Below are the code and all the weights of a small trained network. Each question names an input and a class and asks about switching units off, where a switched-off unit gives its printed mean instead of its output.

import numpy as np


def w(rows, s, z=0):
    codes = np.array(rows[::2]) - 128.0
    scale = np.full(codes.shape[1], s)
    scale[-1] = z or s
    return codes * scale


def f(y):
    return y / 2 * (1 + np.tanh(0.7978845608 * (y + 0.044715 * y**3)))


def log_softmax(a):
    a = a - a.max(-1, keepdims=True)
    return a - np.log(np.exp(a).sum(-1, keepdims=True))


def net(x, mask):
    res = np.array(x, float).reshape(1, 5) / 4 @ E
    y = f(res @ A[0][:, :-1].T + A[0][:, -1])
    res = res + np.where(mask, y, B[0][:, -1]) @ B[0][:, :-1]
    return log_softmax(res[-1] @ U[:, :-1].T + U[:, -1])


A, B = {}, {}
E = w([
[117,25,28,130,152,140,151,221,97,117,69,141],'x0',
[25,140,176,208,99,160,106,118,55,2,155,100],'x1',
[86,167,143,141,104,117,188,151,122,115,7,104],'x2',
[162,127,162,230,97,45,142,160,49,150,104,189],'x3',
[166,182,45,206,5,165,157,151,71,155,190,144],'x4',
],0.01)
A[0] = w([
[55,113,150,138,98,255,127,178,53,119,72,120,120],'neuron 0',
[97,7,146,45,211,137,124,177,175,84,129,116,209],'neuron 1',
[214,198,230,179,170,49,133,45,96,54,113,162,158],'neuron 2',
[228,86,62,104,87,29,161,172,149,130,73,181,158],'neuron 3',
[71,192,164,192,116,183,145,146,172,11,152,97,190],'neuron 4',
[121,215,23,134,16,159,75,105,155,123,187,91,175],'neuron 5',
[150,247,166,195,85,143,84,190,114,158,88,196,253],'neuron 6',
[185,155,71,116,120,22,224,212,116,181,129,224,199],'neuron 7',
[76,110,91,161,152,18,111,90,117,81,197,161,237],'neuron 8',
[148,132,218,177,105,31,52,55,152,99,125,171,162],'neuron 9',
],0.0069,0.0027)
B[0] = w([
[156,58,76,157,184,178,74,84,41,76,99,114,189],'neuron 0',
[62,151,126,105,103,82,76,183,191,49,88,65,246],'neuron 1',
[221,239,149,181,83,58,144,91,90,220,84,108,215],'neuron 2',
[214,53,122,104,132,112,160,191,126,68,56,132,217],'neuron 3',
[68,116,142,143,125,175,149,57,44,151,120,83,223],'neuron 4',
[167,116,95,43,139,255,165,142,151,224,222,110,213],'neuron 5',
[144,134,145,77,66,131,199,119,82,146,106,155,210],'neuron 6',
[220,37,167,127,103,44,191,180,106,133,89,178,232],'neuron 7',
[60,126,177,177,30,133,44,155,91,140,208,159,175],'neuron 8',
[155,238,178,116,93,68,66,110,99,189,91,145,204],'neuron 9',
],0.0072,0.012)
U = w([
[198,17,95,136,122,35,209,224,106,128,83,231,164],'0',
[147,227,200,150,103,47,108,65,89,200,166,152,235],'1',
[136,154,91,86,108,207,221,113,134,166,227,87,156],'2',
[95,103,76,190,97,77,4,243,158,67,168,139,20],'3',
[87,93,77,202,156,146,113,83,64,68,123,44,3],'4',
[91,133,126,18,213,57,94,68,248,78,65,3,123],'5',
],0.0072,0.00073)

Each question gives the input, the list of numbers given to net, and the class t.
The units are the neurons (one row each of A and B). Each row of codes is followed by its name. A weight is (code - 128) times the scale printed after its matrix; where a second scale follows, it is the last column's (A, B and U).
mask holds one flag per neuron, in row order. A switched-off neuron (its flag False) gives its mean, the last column of its row in B, instead of its output. The means were averaged over made-up inputs and are rounded, as every weight is.
A unit's drop is (log p(t) with every unit on - log p(t) with that unit switched off) / (log p(t) with every unit on - log p(t) with every unit switched off).
The circuit of an input: a set's keep is (log p(t) with only the set's units on - log p(t) with every unit switched off) / (log p(t) with every unit on - log p(t) with every unit switched off). Starting from all 10 units, units are removed one at a time, each time the one whose removal leaves the highest keep (on an exact tie, the one counted first), for as long as the keep stays at least 0.8.
circuit, biggest first: the units of the circuit, biggest drop first
k most important neurons: the k neurons with the biggest drops, biggest first
drop of u: that unit's drop, to one decimal
input [-6,6,8,-6,1], class 4: circuit, biggest first => neuron 4
input [3,2,-8,7,-3], class 3: 3 most important neurons => neuron 8; neuron 4; neuron 6
input [0,6,5,-3,6], class 2: 4 most important neurons => neuron 5; neuron 1; neuron 6; neuron 3
input [-7,6,-4,-7,-4], class 1: circuit, biggest first => neuron 9; neuron 2
input [4,0,-3,5,-7], class 3: 3 most important neurons => neuron 1; neuron 8; neuron 6
input [1,4,-2,1,-1], class 4: circuit, biggest first => neuron 7; neuron 2
input [3,7,-8,6,2], class 1: circuit, biggest first => neuron 1; neuron 3
input [7,4,8,5,-6], class 4: circuit, biggest first => neuron 0; neuron 7
input [-2,5,1,-3,-2], class 4: circuit, biggest first => neuron 4; neuron 0
input [-1,-2,-2,-4,0], class 5: circuit, biggest first => neuron 6; neuron 8
input [-7,8,4,-7,2], class 2: 2 most important neurons => neuron 5; neuron 1
input [2,8,5,7,-2], class 1: 2 most important neurons => neuron 2; neuron 9
input [4,-7,-1,-1,-6], class 5: drop of neuron 6 => 0.3
input [6,7,-4,7,-2], class 3: circuit, biggest first => neuron 8
input [-6,-3,6,2,7], class 0: drop of neuron 4 => 0.2
input [-7,-3,8,-4,7], class 2: drop of neuron 0 => 0.0
